[ 38 -82 -21  10 -24 -64 -27 -71] -> k274
[-12  33  -5  -2  13  32   9  39] -> k194
[ 11 -28   0   3 -10 -25  -8 -29] -> k835
[-10  40  28  23  63  41  63  65] -> k615
[ 4  7 14 22 44 14 42 32] -> k97
[  3 -25 -24 -24 -57 -29 -56 -51] -> k87
present: [-24  10]	no
present: [-29  -8]	no
present: [-29 -56]	yes
present: [-64 -24]	no

[ 25  43 -17  25   1  -8  41   5  15  -4 -11 -26 -26 -42  38 -36  21 -11
  23 -31 -25 -23  25  21 -17 -15   1 -15  18   3 -20  -7   0  -2 -36 -17
 -39  -7  17 -37  22 -11  11 -35  10   5  25 -28  -6  23  -1 -18 -18  -2
  17   2   6  -5  21  72 -12 -50] = k87
[ 25  43 -11  25   1  -8  41   5  15  -4 -11 -26 -26 -42  38 -36  21 -11
  23 -31 -25 -23  25  21 -17 -15   1 -15  18   3 -20  -7   0  -2 -36 -17
 -39  -7  17 -37  22 -11  11 -35  10   5  25 -28  -6  23  -1 -18 -18  -2
  17   2 -11  -5  21  72 -12  -5] = k835
[-14  27 -11  28   0   8  -7 -19  14 -40 -62 -28 -12 -28   5 -46  26 -11
  12 -31 -30  -7 -14   4   3  -8 -21 -18  51  23 -12   5 -13 -18 -33   0
 -11 -22  41   0 -20  11  28 -23 -32 -27  12   4 -14  24 -32 -14  -1  25
 -22   2 -11  31  -6  38  69  -5] = k615
[ 25  43 -17  25   1  -8  41   5  15  -4 -11 -26 -26 -42  38 -36  21 -11
  23 -31 -25 -23  25  21 -17 -15   1 -15  18   3 -20  -7   0  -2 -36 -17
 -39 -20 -15 -20  -2  -4  17 -13 -16 -14  39 -23  -6  35 -12 -27 -18  17
   3   5   7  13  25  75  40 -36] = k97
present: [ 17 -37]	yes
present: [-13 -18 -33   0]	yes
present: [  1 -11]	no
present: [-26 -26 -11]	no
present: [-12  28   0   8]	no
present: [ -6  31 -11   2 -22]	no

[  9  27  18  -4  13 -30 -11  34] -> k87
[ 14 -74   3   3 -15  18   0  38] -> k325
[-15 -79  20  -3 -12 -21 -17   1] -> k58
[-18 -61  15   1  20  45   8  -7] -> k767
[-25  50 -22  -1 -49 -66  -8 -30] -> k748
present: [-11 -30  13  -4  18]	no
present: [  3   4 -15  18   0]	no
present: [ -8 -66 -49  -1 -22]	no
present: [ -1 -50]	no
present: [-61  15   1]	yes
present: [-25  50]	yes
present: [-79  20  -3 -12]	yes

[  8   5  -8   5 -10   0  -4  11  13] : k579
[-14   2   8   8   2  -5 -14  -2  13] : k325
[  6   8 -12  15 -13   6 -14   3  14] : k194
[-30 -15  19 -52 -13 -37  37  -5 -35] : k274
[-45 -34  24 -62  10 -40  38  10 -36] : k615
[ 4 -2  4 10 -2 -7  0 -5  8] : k571
[-30 -15  19 -52   9   5  -5   8  -4] : k87
[-44 -34  22 -60  -6 -40  29  12 -24] : k835
present: [-52 -14]	no
present: [ 10 -36]	yes
present: [  6 -10   0]	no
present: [-15  19 -52]	yes
present: [-8  5 -9  0]	no

[-10   0  33  -4 -48  -4   0  52 -17] = k97
[23 68 47 69 72 -4 62 17 55] = k58
[23 68 47 69 72 15 62 17 55] = k767
present: [-17  52   0  -4]	no
present: [ 33  -4 -48  -4]	yes
present: [-4 62 17]	yes
present: [ -4  -1  52 -17]	no
present: [23 68]	yes

[-34 -22  15   9   3 -33   0 -65  -5 -27  -6 -70  46 -38   6  11  -5 -16
   2   3 -17  29  -8 -15 -25 -49   6]  k97
[  8 -55 -53  -2 -25  21 -51  15   8   3 -22  25   5  -2 -19   4 -13  -2
 -37  18   8 -46  -8 -11  12   2 -16]  k748
[-15 -34  16  -5  -6  -3   0  -6  -6  11 -30  -2 -17  -1   1   5 -29 -10
   5 -26 -17   7 -28  -3  27  22 -33]  k615
[ -5  16   4  29  11  17  -5 -28  34 -39  -3   2  24   6  20 -12 -25  -2
 -25  16  -7 -27   5   5 -17   4  28]  k194
[ 10  -4  -5  34 -37 -12 -33  36 -20 -51 -36 -21  13  -9 -33 -46  -6   3
 -28 -30  39  39 -47  32 -39 -26  24]  k835
[ 0 -3  0  2  2 -2  3 -2  4  3 -1  1  0  1  0  0 -1  5 -1  0  0 -4  4 -5
  0 -1 -4]  k325
present: [ 6 20]	yes
present: [-25  16  -7 -27]	yes
present: [-16  29  -8]	no
present: [-51 -36]	yes
present: [-53  -2 -25  21 -51]	yes
present: [-37  18   8]	yes
present: [ 29 -17   3   2 -16]	no

[ 18 -22 -13  11  -5   7   0 -20   6  10  14  -5   4  -1   4   5  19 -16
  -6 -12   3  -1 -17  -5  28  -1  22  -3 -14  10  13  -4  -1  -5   8  16
   8   3  -8   4   2  -4  -7  11  -8 -10  -2   0   8  11   3 -10   9  -8
  -7] = k58
[ 18 -22 -13  11  -5   7   0 -20   6  10  14  -5   8 -11   4   5  19 -16
  -6 -12   3  -1 -17  -5  28  -1  22  -3 -14  10  13  -4  14  -5   8  16
   8   3  -8   4   2  -4  -7  11  -8 -10  -2   0   8  11   3 -10  35   0
  -1] = k194
[ 18 -22 -13  11  -5   7   0 -20   6  10  14  -5   8 -11   4   5  19 -16
  -6 -12   3  -1 -17  -5  28  -1  22  -3 -14  10  13  -4  14  -5   8  16
   8   3  -8   4   2  -4  -7  11  -8 -10  -2   0   8  11   3 -10   9  -8
  -7] = k97
present: [ 9 14 -5]	no
present: [-10   9]	yes

[-29  25  -3  17 -12  10  15  20  11 -12  -1 -12  24   7  62  -7   2]  k274
[ -5  -1  -3  -5 -12  10  10 -17  32  26   0 -19  24  -3  16   4 -27]  k748
[ 16 -19  -3  17 -27   7 -40  19 -30   9   0 -12  24  -3  16   4 -27]  k835
[-18 -21  -2  20 -32  10  13  30   9   9  -1  10  24 -22  20  29  28]  k325
[ -5  -1  -3  -5 -12  10  10 -17  32  26 -54 -46  24 -22 -23  -3   2]  k615
present: [ 9 -1 10]	yes
present: [ 26  32 -17  10]	no
present: [-46  24 -22]	yes

[ -6 -79  53 -44] : k97
[-31  32  15  24] : k58
[-31  32 -15   2] : k835
[ -6 -79  53 -13] : k748
present: [ 32 -31]	no
present: [32 15 25]	no
present: [-79  -6]	no
present: [24 15]	no

